Below is a small trained network, with its code and all its weights. Each question gives an input and a class and asks what happens when units are switched off, that is, made to give their printed mean instead of their output.

import numpy as np


def w(rows, s, z=0):
    codes = np.array(rows[::2]) - 128.0
    scale = np.full(codes.shape[1], s)
    scale[-1] = z or s
    return codes * scale


def f(y):
    return np.maximum(y, 0)


def log_softmax(a):
    a = a - a.max(-1, keepdims=True)
    return a - np.log(np.exp(a).sum(-1, keepdims=True))


def net(x, mask):
    res = np.array(x, float).reshape(1, 8) / 4 @ E
    y = f(res @ A[0][:, :-1].T + A[0][:, -1])
    res = res + np.where(mask, y, B[0][:, -1]) @ B[0][:, :-1]
    return log_softmax(res[-1] @ U[:, :-1].T + U[:, -1])


A, B = {}, {}
E = w([
[167,91,115,126,201,232,77,253,88,136,201],'x0',
[110,65,166,109,29,183,159,144,164,141,193],'x1',
[121,166,129,118,114,116,146,123,117,117,140],'x2',
[121,126,149,133,144,126,125,149,128,155,70],'x3',
[102,195,192,82,101,81,156,181,120,151,100],'x4',
[137,141,98,138,101,156,138,103,124,87,175],'x5',
[101,81,196,162,58,91,31,140,74,105,156],'x6',
[177,183,247,164,184,122,176,67,92,255,190],'x7',
],0.0078)
A[0] = w([
[164,111,174,146,190,202,162,255,54,135,210,29],'n0',
[100,169,123,91,129,51,135,26,90,149,179,136],'n1',
[130,125,71,106,166,167,251,146,204,176,134,143],'n2',
[121,92,214,204,75,108,59,131,42,121,147,85],'n3',
[123,68,171,142,51,178,217,149,205,169,159,146],'n4',
[120,65,198,193,90,79,227,35,170,112,99,29],'n5',
[149,138,198,187,155,134,194,72,72,144,148,3],'n6',
[173,82,223,181,163,118,179,112,90,170,188,25],'n7',
],0.0095,0.0054)
B[0] = w([
[120,167,93,109,80,106,86,48,254,168,37,250],'n0',
[148,115,88,196,154,180,81,147,196,147,107,213],'n1',
[138,134,233,106,101,145,133,73,14,84,159,231],'n2',
[163,165,179,70,196,162,189,62,45,136,162,218],'n3',
[131,112,78,197,254,36,128,149,131,175,169,204],'n4',
[120,191,122,32,88,163,69,118,195,174,75,206],'n5',
[106,77,88,118,68,88,198,180,79,28,121,197],'n6',
[92,70,103,127,80,165,106,223,84,69,101,215],'n7',
],0.0092,0.011)
U = w([
[126,167,69,36,51,156,103,57,213,221,93,3],'0',
[61,26,103,61,27,107,150,226,106,1,114,114],'1',
[166,178,221,57,168,154,139,21,63,130,178,21],'2',
[141,149,180,140,139,138,102,123,194,107,139,252],'3',
[136,171,106,136,124,139,123,112,122,184,152,219],'4',
[144,154,89,152,179,58,128,115,119,191,148,192],'5',
],0.0064,0.0062)

Each question gives the input, the list of numbers given to net, and the class t.
The units are the neurons (one row each of A and B). Each row of codes is followed by its name. A weight is (code - 128) times the scale printed after its matrix; where a second scale follows, it is the last column's (A, B and U).
mask holds one flag per neuron, in row order. A switched-off neuron (its flag False) gives its mean, the last column of its row in B, instead of its output. The means were averaged over made-up inputs and are rounded, as every weight is.
A unit's drop is (log p(t) with every unit on - log p(t) with that unit switched off) / (log p(t) with every unit on - log p(t) with every unit switched off).
The circuit of an input: a set's keep is (log p(t) with only the set's units on - log p(t) with every unit switched off) / (log p(t) with every unit on - log p(t) with every unit switched off). Starting from all 8 units, units are removed one at a time, each time the one whose removal leaves the highest keep (on an exact tie, the one counted first), for as long as the keep stays at least 0.8.
units of the circuit, in order: the units of the circuit, biggest drop first
unit that matters most: the unit with the biggest drop
top k neurons: the k neurons with the biggest drops, biggest first
drop when u is switched off: that unit's drop, to one decimal
input [-4,-2,5,2,1,-2,-1,6], class 1: units of the circuit, in order	n6, n7
input [-8,1,-7,8,-2,8,0,-8], class 0: units of the circuit, in order	n5
input [-8,-7,-4,-6,-4,-6,6,6], class 0: top 4 neurons	n5, n1, n2, n4
input [-6,1,5,1,-1,-3,0,-6], class 0: top 4 neurons	n7, n6, n5, n2
input [8,4,3,-5,2,-1,-6,-2], class 0: top 2 neurons	n0, n3
input [-5,-2,6,5,-7,3,8,3], class 2: top 3 neurons	n3, n0, n4
input [7,3,7,-7,-6,-1,7,-2], class 0: top 2 neurons	n0, n2
input [0,-2,-2,-6,1,7,-7,4], class 2: top 2 neurons	n2, n0
input [7,8,-2,-1,6,2,-5,0], class 5: top 2 neurons	n4, n5
input [-6,2,5,2,0,6,2,-6], class 0: top 3 neurons	n7, n6, n5
input [-5,7,-6,0,3,5,1,-5], class 5: top 3 neurons	n4, n0, n7
input [6,8,-5,-5,-5,2,0,7], class 5: top 4 neurons	n4, n0, n5, n3
input [-3,8,-1,-1,-5,-2,-2,1], class 5: top 2 neurons	n4, n0
input [-4,0,7,-7,-7,4,-7,2], class 2: top 3 neurons	n2, n0, n7
input [7,-8,-4,1,-3,-2,5,-6], class 5: units of the circuit, in order	n7
input [-5,8,-1,8,4,-7,1,-6], class 3: top 2 neurons	n0, n4
input [-4,7,1,-2,2,5,-8,1], class 2: top 2 neurons	n2, n0
input [-3,-2,2,2,3,8,-8,2], class 2: top 2 neurons	n2, n0
input [-7,-4,5,7,7,-5,7,-3], class 0: drop when n2 is switched off	0.9
input [3,7,-6,8,-7,-6,3,8], class 1: unit that matters most	n7
input [-1,8,-3,5,7,2,-2,-1], class 5: drop when n0 is switched off	0.0
input [0,-2,-6,0,7,8,4,8], class 1: drop when n7 is switched off	0.4
input [3,-4,6,4,0,5,7,-4], class 2: drop when n3 is switched off	0.5
